Below are the code and all the weights of a small trained network. Each question names an input and a target symbol and asks about switching units off, where a switched-off unit gives its printed mean instead of its output.

import numpy as np


def w(rows, s, z=0):
    codes = np.array(rows[::2]) - 128.0
    scale = np.full(codes.shape[1], s)
    scale[-1] = z or s
    return codes * scale


def norm(h):
    return h / np.sqrt((h * h).mean(-1, keepdims=True) + 1e-5)


def f(y):
    return y / 2 * (1 + np.tanh(0.7978845608 * (y + 0.044715 * y**3)))


def softmax(a):
    e = np.exp(a - a.max(-1, keepdims=True))
    return e / e.sum(-1, keepdims=True)


def log_softmax(a):
    a = a - a.max(-1, keepdims=True)
    return a - np.log(np.exp(a).sum(-1, keepdims=True))


def net(x, mask):
    ids = ['βδεζθλμξπτφψω'.index(c) for c in x.split()]
    T = len(ids)
    res = E[ids] + P[:T]
    u = 0
    for l in range(2):
        q, k, v = (norm(res) @ M[l].T for M in (Q, K, V))
        z = softmax(np.where(np.tri(T) > 0, q @ k.T / 4**0.5, -1e9)) @ v
        res = res + np.where(mask[u], z, O[l][:, -1]) @ O[l][:, :-1]
        u += 1
        y = f(norm(res) @ A[l][:, :-1].T + A[l][:, -1])
        res = res + np.where(mask[u : u + 4], y, B[l][:, -1]) @ B[l][:, :-1]
        u += 4
    return log_softmax(norm(res)[-1] @ U[:, :-1].T + U[:, -1])


Q, K, V, O, A, B = {}, {}, {}, {}, {}, {}
E = w([
[155,57,50,43,130,212,171,108,90],'β',
[88,130,196,115,84,187,208,28,251],'δ',
[209,113,82,75,115,78,40,86,62],'ε',
[113,153,204,137,179,197,188,15,229],'ζ',
[212,233,24,197,132,79,52,29,227],'θ',
[121,103,186,113,134,26,134,125,200],'λ',
[119,101,135,148,57,54,99,79,153],'μ',
[107,101,113,241,61,136,151,132,133],'ξ',
[208,195,164,116,117,143,212,157,86],'π',
[157,78,184,90,126,68,61,131,176],'τ',
[31,125,139,135,133,157,75,131,10],'φ',
[93,122,112,3,35,177,119,82,174],'ψ',
[222,164,176,105,149,228,66,196,195],'ω',
],0.016)
P = w([
[178,146,203,25,115,108,217,100,44],'0',
[232,225,203,72,104,92,195,217,65],'1',
[141,166,145,2,146,146,197,67,92],'2',
[172,189,120,63,102,122,161,141,113],'3',
[175,177,151,79,102,106,104,142,111],'4',
[175,162,133,69,118,156,84,68,139],'5',
[140,165,138,137,144,76,76,181,121],'6',
[127,165,158,94,173,161,109,159,178],'7',
[117,159,139,140,159,157,75,168,172],'8',
[105,153,137,166,140,139,25,162,189],'9',
[49,109,183,143,185,147,57,177,202],'10',
[119,191,93,197,151,158,40,151,206],'11',
],0.0087)
Q[0] = w([
[80,155,117,112,142,141,2,128,200],'0.h0',
[107,112,155,101,140,7,146,162,84],'0.h0',
[124,96,130,114,135,170,56,84,133],'0.h0',
[122,186,84,141,68,87,110,136,160],'0.h0',
],0.0077)
K[0] = w([
[88,55,106,200,216,145,13,89,164],'0.h0',
[161,157,84,180,119,74,181,87,39],'0.h0',
[167,168,78,220,51,85,111,179,198],'0.h0',
[107,138,2,170,86,24,150,168,127],'0.h0',
],0.005)
V[0] = w([
[173,150,157,73,136,79,149,146,110],'0.h0',
[88,81,51,146,63,96,117,88,116],'0.h0',
[102,121,73,159,2,113,59,85,154],'0.h0',
[121,20,45,196,107,109,101,136,114],'0.h0',
],0.0064)
O[0] = w([
[101,4,124,95,116,27,120,49,67,177],'0.h0',
[162,172,172,244,202,198,202,87,147,93],'0.h0',
[56,139,128,41,123,66,218,254,189,215],'0.h0',
[173,53,89,2,190,228,166,111,181,2],'0.h0',
],0.0073,0.0047)
A[0] = w([
[134,32,40,72,157,126,130,208,131,136],'0.n0',
[144,92,65,41,164,149,69,141,3,253],'0.n1',
[94,139,157,219,93,127,124,143,71,167],'0.n2',
[48,161,150,109,212,196,105,138,89,127],'0.n3',
],0.0061,0.0032)
B[0] = w([
[132,124,254,161,73,9,135,41,206,130],'0.n0',
[155,225,177,137,152,116,157,179,170,254],'0.n1',
[142,133,45,76,95,145,199,201,224,199],'0.n2',
[155,179,44,101,159,112,82,129,123,144],'0.n3',
],0.0084,0.0031)
Q[1] = w([
[109,86,155,86,155,199,113,173,136],'1.h0',
[160,45,68,106,188,162,146,48,69],'1.h0',
[99,1,150,119,126,180,110,133,52],'1.h0',
[119,68,77,112,162,166,131,171,52],'1.h0',
],0.0082)
K[1] = w([
[187,108,105,144,160,112,199,123,117],'1.h0',
[195,191,196,128,69,57,226,134,2],'1.h0',
[239,222,116,127,90,96,199,100,61],'1.h0',
[166,169,206,129,101,95,207,27,98],'1.h0',
],0.0074)
V[1] = w([
[135,55,174,38,106,125,117,180,120],'1.h0',
[60,126,107,99,63,152,188,128,69],'1.h0',
[176,125,95,153,120,152,133,254,65],'1.h0',
[142,39,147,232,111,77,185,84,155],'1.h0',
],0.0098)
O[1] = w([
[58,9,90,100,134,85,164,160,204,89],'1.h0',
[66,196,125,123,181,121,167,134,167,73],'1.h0',
[123,101,87,52,173,181,86,183,91,73],'1.h0',
[229,101,133,125,175,147,160,36,162,1],'1.h0',
],0.015,0.0055)
A[1] = w([
[41,144,138,179,86,63,145,177,126,161],'1.n0',
[207,129,195,169,78,112,91,126,189,188],'1.n1',
[162,184,128,143,108,255,130,179,129,184],'1.n2',
[116,168,62,50,209,123,89,86,187,251],'1.n3',
],0.008,0.002)
B[1] = w([
[84,246,141,127,86,173,126,141,56,255],'1.n0',
[108,109,68,134,144,136,212,94,78,227],'1.n1',
[160,115,115,100,135,139,150,144,82,187],'1.n2',
[113,132,112,48,94,181,231,186,99,155],'1.n3',
],0.012,0.0077)
U = w([
[150,159,173,151,153,137,123,131,166,89],'β',
[160,143,161,129,156,123,138,149,196,178],'δ',
[129,122,122,88,175,104,103,92,89,8],'ε',
[135,124,158,125,169,145,119,114,109,118],'ζ',
[186,183,174,195,167,143,64,81,117,84],'θ',
[146,129,135,113,167,80,105,111,119,125],'λ',
[101,96,89,144,188,115,143,79,82,176],'μ',
[182,138,133,86,197,207,180,171,149,190],'ξ',
[198,160,152,129,94,169,125,95,41,60],'π',
[121,45,81,139,102,94,134,123,132,60],'τ',
[70,211,160,195,254,122,148,209,111,49],'φ',
[75,161,125,108,95,93,113,167,176,84],'ψ',
[96,107,85,100,113,149,74,173,73,205],'ω',
],0.007,0.0015)

Each question gives the input, a string of symbols that net reads in full, and the target symbol t.
The units are the heads (4 rows each of Q, K, V and O) and the neurons (one row each of A and B). Each row of codes is followed by its name. A weight is (code - 128) times the scale printed after its matrix; where a second scale follows, it is the last column's (O, A, B and U).
mask holds one flag per unit, layer by layer, with each layer's heads first. A switched-off unit (its flag False) gives its mean, the last column of its rows in O or B, instead of its output. The means were averaged over made-up inputs and are rounded, as every weight is.
A unit's drop is (log p(t) with every unit on - log p(t) with that unit switched off) / (log p(t) with every unit on - log p(t) with every unit switched off).
The circuit of an input: a set's keep is (log p(t) with only the set's units on - log p(t) with every unit switched off) / (log p(t) with every unit on - log p(t) with every unit switched off). Starting from all 10 units, units are removed one at a time, each time the one whose removal leaves the highest keep (on an exact tie, the one counted first), for as long as the keep stays at least 0.8.
circuit, biggest first: the units of the circuit, biggest drop first
most important unit: the unit with the biggest drop
top k neurons: the k neurons with the biggest drops, biggest first
top k neurons in layer l: the k neurons of layer l with the biggest drops, biggest first
drop of u: that unit's drop, to one decimal
input ω ω δ ξ β, target ξ: most important unit => 0.n1
input ω φ β δ θ ξ δ ζ, target ξ: circuit, biggest first => [1.h0 0.n2 1.n3 1.n0]
input ω θ ω ω φ θ, target ω: circuit, biggest first => [1.h0 0.n1]
input ω ψ ζ β μ ω ξ θ τ ε ξ μ, target ξ: top 2 neurons => [0.n0 1.n3]
input τ θ π π θ ω θ θ θ, target π: circuit, biggest first => [1.h0 0.n1 0.h0]
input ω θ ξ ζ, target ξ: top 4 neurons => [0.n2 1.n3 0.n1 1.n0]
input θ ζ θ ξ ω β μ θ ω θ ξ ω, target ξ: circuit, biggest first => [0.h0 1.n0 1.h0]
input δ φ δ ζ ξ β, target ξ: top 2 neurons => [0.n1 0.n2]
input δ ξ θ π ω ψ ψ β, target ψ: circuit, biggest first => [1.h0 0.n0]
input φ θ ω ψ ω θ ξ θ, target ξ: circuit, biggest first => [1.h0 1.n3 0.h0 0.n2]
input δ ω ω φ θ ω θ ψ μ μ θ ω, target π: top 3 neurons in layer 1 => [1.n1 1.n2 1.n3]
input θ ψ π ζ δ θ ξ λ φ τ ε θ, target τ: circuit, biggest first => [0.n1 1.h0]
input ω ω ψ β ω ω θ θ θ θ, target π: circuit, biggest first => [1.h0 0.h0 0.n1]
input ω φ θ ω τ θ θ ω π, target ω: circuit, biggest first => [1.h0]
input ψ ω ξ μ, target ξ: top 2 neurons => [0.n2 1.n3]
input ω ω μ ξ δ, target ξ: top 2 neurons => [0.n2 1.n3]
input ζ ω ζ δ ω φ λ μ τ, target τ: top 2 neurons => [0.n1 1.n1]
input ζ ω δ λ ζ μ θ β, target π: top 2 neurons in layer 0 => [0.n1 0.n0]
input μ φ ω ζ θ θ ω π ξ θ, target ξ: drop of 1.h0 => 0.4
input μ π θ ζ θ δ ψ τ τ, target τ: drop of 1.h0 => 1.0
input θ ψ θ ω φ ξ π τ μ ε τ μ, target τ: circuit, biggest first => [1.h0]
input ω ξ π, target ω: drop of 0.h0 => 0.3
